Each row has a name. Each question is about the rows just above it.

[111  79 158 120  97  89 136 123 158 117] -> z_358
[109  75 163  96 126  83 137 120 161 116] -> z_381
[118 120 134 126 116 124 126 119 126 130] -> z_624
[113  77 161 120  96  87 138 125 162 117] -> z_406
[158  94 117 155  83  93 166 160 172  80] -> z_210
[ 95 126 136  85 173 162 167 160 172  80] -> z_811
[125  99 163 131 133 120 129  90 120 156] -> z_359
[186 165  69  95 126 146 101 182 130  86] -> z_685
After [161 120], its row goes on with => [ 96  87 138 125 162 117]
The entry that follows [123]: => [158]
The rest of the row after [125  99]: => [163 131 133 120 129  90 120 156]
The entry that follows [109]: => [75]
The entry that follows [131]: => [133]

[114 129 133 123 126 119 145 130 124] = z_647
[152 151 131 111 135 108 157 127 142] = z_880
[144 139 148 104 125 119 128 110 166] = z_176
[184 145 182 176 135  59 117 158 121] = z_522
[119 119 122 106 118 168 135  90 151] = z_390
[123 143 131 111 135 107 157 166  87] = z_442
Right after [59] comes => [117]
What comes right after [158] in the named rows? => [121]
The rest of the row after [126 119]: => [145 130 124]
Go on from [131 111 135 108 157] to the end of its row. => [127 142]
Right after [117] comes => [158]

[135  70 111 158 144 158]  z_299
[110 143  88 148 134  93]  z_182
[123 118 112 142 143 116]  z_269
[141 115 153 102 151 156]  z_612
[113 162  99 126 130 114]  z_712
What comes right after [112] in the named rows? => [142]
What comes right after [115] in the named rows? => [153]

[163  76  86  89 167  84 170 166  86  90  93  92  92] = z_261
[159 100 103  99 156  97 159 153  98  99 101  99 101] = z_139
[160  98 100 100 159 101 160 158 100 100  99 101 103] = z_459
[157 105 103 106 157 101 159 154 100 102  99 102 101] = z_965
The entry that follows [158]: => [100]
Right after [90] comes => [93]

[130 132 122 131 133 128 134 127 132]  z_467
[130 133 120 132 136 129 136 127 133]  z_404
[103  98 124 140 199 160 111 121 145]  z_874
[122 131 128 120 127 127 130 129 129]  z_554
[134 141 108 138 149 130 146 124 141]  z_949
[126 125 127 129 134 131 126 127 129]  z_643
[137 149 123 131 161 131 164 121 148]  z_867
[132 138 113 135 143 129 145 125 137]  z_637
[124 123 127 130 138 132 126 127 131]  z_639
[137 151  93 145 164 131 167  94 151]  z_110
Go on from [131 167] to the end of its row. => [ 94 151]
The entry that follows [94]: => [151]
What comes right after [93] in the named rows? => [145]
Whose row is [137 151  93 145 164 131 167  94 151]? => z_110
The entry that follows [160]: => [111]

[ 84  78 112  85] = z_525
[ 85  79 113  86] = z_841
[ 84  77 113  85] = z_5
[ 77  76 111  84] = z_314
[ 82  79 113  85] = z_148
[175 180 146 174] = z_178
[ 82  76 111  85] = z_926
Where do [ 77  76 111  84] appear? => z_314
Go on from [82 76] to the end of its row. => [111  85]
What comes right after [146] in the named rows? => [174]

